[128 = 0]

[ 76 103 115 105 116 122 125 117  99 148 110 126 139 121 142 173 124 137
 169 133 130 141 116 126 122 133 132 131 110 132 127 112 112 135  93 122
 111 142 122 118  84  77 136 109 150 114 141 108 181 142 141 137 125 133
 132  94 131 159 107 148 118  87 119 126 125  97 160 121 140 140 110 155
 133 139 143 118 158 109 122  87]	Z286:(51)
[ 89 120 115  95 121 125 135 123 120 130 124 119 138 126 141 155 122 124
 168 125 100 144 116 113 123 136 129 134 107 116 189 105 130 125 101 113
 131 120 113 109 110 101 139 114 139 115  97 114 143 127 144 152 133 141
  47 191 138 144 114 140 123 111 113 123 122  99 128 121 107 129 115 146
 134 141 133 138 149 110 132 104]	Z286:(56)
[ 85 100 116 123 115 144 105 113 119 166 115 124 124 138 151 106 135 124
 135 129 115 153  97 134 117 130 135 138 129 137 155  98 131 152  93 103
 135 134 122 118 122 103 126 120 150 134 102 127 153 170 113 119 139 134
  94 145 131 142 118 138 145 115 124 127 131 114 150 110 142 124 122 135
 164 123 139 140 164 134 119 127]	Z286:(48)
[ 90 107 112 110 122 130 114 119 120 158 130 120 129 128 142 121 122 121
 146 130  98 160  84 133 114 136 129 133 117 134 169  88 139 139  91 113
 128 128 119 117 127  98 135 110 149 131 118 121 142 158 127 131 143 136
  61 159 139 136 116 143 130 119 120 122 124 108 129 112 123 116 121 149
 165 128 149 139 159 134 128 120]	Z286:(48)
[ 98 109 128 117 137 123 123 111 141 128 127 136 136 114 139 164 115 125
 165 136 137 135 131 116 131 131 130 133 101 120 137 142 105 116 116  96
 120 107 127 120 115 120 139 103 137 126 152  97 187 148 117 111 125 134
  77 102 126 159 133 139  97  98 106 117 151 122 134 125 101 148 120 128
 111 125 137 121 147 103 115  97]	Z199:(59)
[104 118 116 103 127 138 126 140 113 152 130 119 137 139 145 153 140 128
 150 129 111 129 108 123 119 131 134 134 119 108 156 106 134 144  82 111
 138 152 119 110 103 111 118 126 143 109  64 136 132 132 133 147 131 133
  93 163 129 136 115 152 148 115 116 119 112 101 141 122 118 129 106 143
 152 129 133 134 159 131 140 131]	Z286:(48)
[ 99 108 125 112 130 111 156 109 167 130 131 125 137 123 149 175 121 125
 187 129 121 161 133 108 131 137 125 123  69 130 169 113 106 115 110 106
 124 129 126  97 115  95 143 104 145 116 156 121 188 136 148 145 123 139
  58 141 142 150 118 140  90  98 120 113 127 126 126 136 108 150 104 124
 130 132 145 122 160 107 132 146]	Z199:(55)
[104 118 125  95 139 117 128 129 147 140 133 123 148 117 147 179 114 124
 167 129 113 143 119 116 133 132 136 132  92 103 164 110 129 118  84  99
 130 124 120 103 121 120 153 105 142 111  97 114 154 146 131 139 124 133
  32 150 140 157 115 145 107 105 101 114 124 116 128 121  69 141 109 149
 123 118 146 130 160 113 132 123]	Z199:(59)
[111 118 113  99 129 117 138 132 144 139 130 117 144 133 143 171 115 121
 166 126  92 146 116 120 124 138 123 125  86 110 181  95 140 125  86 112
 137 140 118  99 122 112 128 118 145 116  84 129 128 138 144 165 125 137
  37 183 140 127 118 148 115 118 118 115 112 112 121 125  91 135 100 151
 138 129 142 137 151 129 141 145]	Z286:(56)
[104 111 130 114 134 121 160 120 170 115 129 127 144 119 145 179 121 126
 178 143 143 120 165 104 137 136 128 129  93 109 148 148  99 112 119  95
 127 132 135 113  93 119 143 127 138 112 130 115 194 119 135 134 113 125
 101 128 128 162 125 128 100  94 107 109 136 130 145 140 112 161 107  99
 117 132 131 120 165  93 123 119]	Z199:(59)
[101 111 120 103 115 127 144 118 147 123 126 125 147 129 145 171 124 122
 169 133 124 127 137 110 132 130 131 138 100 105 168 131 120 116 106  85
 125 117 127 114 107 128 145 112 131 114  96 117 172 139 113 135 124 127
  50 150 140 168 124 141 111 107 100 115 130 117 129 137  93 149 115 118
 127 136 140 127 148  99 124 109]	Z199:(59)
[105 116 114 111 123 132 136 118 133 134 121 120 131 133 142 116 128 118
 150 129 102 141 111 123 119 131 129 138 125 132 187 106 133 136 113 106
 132 128 130 108 132 110 129 126 127 131  96 126 136 137 129 137 133 131
  66 182 142 137 118 133 132 127 122 122 131 116 117 124 128 123 113 127
 144 139 141 143 144 118 121 122]	Z286:(48)
[ 98 110 120 126 128 131 148 111 169 145 123 125 131 139 156 127 124 124
 169 124 107 164 114 114 121 131 130 124  87 133 199  95 122 134  97 106
 133 134 136 101 129 107 136 120 144 128 113 141 158 145 138 148 127 135
  51 180 139 137 122 135 117 118 126 111 130 126 117 128 123 137 104 113
 152 128 148 137 168 123 139 153]	Z199:(55)
[101 107 128 102 130 108 127 118 146 137 133 124 139 115 143 177 101 121
 168 131  99 166 110 113 128 140 123 122  83 113 163  96 127 108  90 106
 126 103 120 101 140 120 156  97 145 126 145  99 152 162 128 139 129 136
   4 142 146 154 117 153  81 106 107 114 138 120 103 122  67 137 112 166
 117 129 154 130 155 125 126 128]	Z199:(59)
[114 120 136  99 139 118 147 126 167 133 124 126 154 130 151 206 126 133
 177 133 129 117 142 106 132 138 132 129  78  85 150 124 107 112  90  89
 133 133 120 104  97 128 156 110 140 104  96 122 174 138 135 148 115 127
  59 129 138 159 121 137 106  97 102 109 116 120 136 131  85 161  95 123
 120 125 140 123 160 110 132 135]	Z199:(59)
[126 121 140 108 147 105 152 126 180 120 138 134 149 124 139 206 106 122
 180 131 112 133 156 108 132 139 127 122  72  93 156 121 118  97 104 106
 128 115 128 100 123 148 158 107 134 116 125 120 154 129 132 152 115 135
  22 138 145 150 128 144  83 108 106 114 128 139 106 138  57 154  98 133
 106 122 141 126 149 116 137 155]	Z199:(45)
[ 84 111 111  98 117 126 102 139  70 152 123 117 138 123 136 165 132 149
 142 136 134 108 112 143 118 128 133 142 144 118 105 115 129 149  88 132
 129 146 115 127 105  73 131 116 143 100  98 106 152 133 143 137 125 135
 176  94 124 142 104 143 145  94 120 131 112  84 175 123 149 124 110 170
 139 132 122 131 146 118 131  77]	Z286:(51)
[ 85 125 113  97 117 109 129 123 102 131 125 118 139 122 136 159 112 129
 164 128 102 155 111 122 113 136 123 126 106 138 162  98 139 128 100 129
 127 126 115 115 109  78 131 104 149 115 140 103 145 132 145 154 131 132
  80 154 131 136 116 142 114 109 122 125 122  98 118 131 119 121 118 168
 129 136 138 129 149 115 131  96]	Z286:(51)
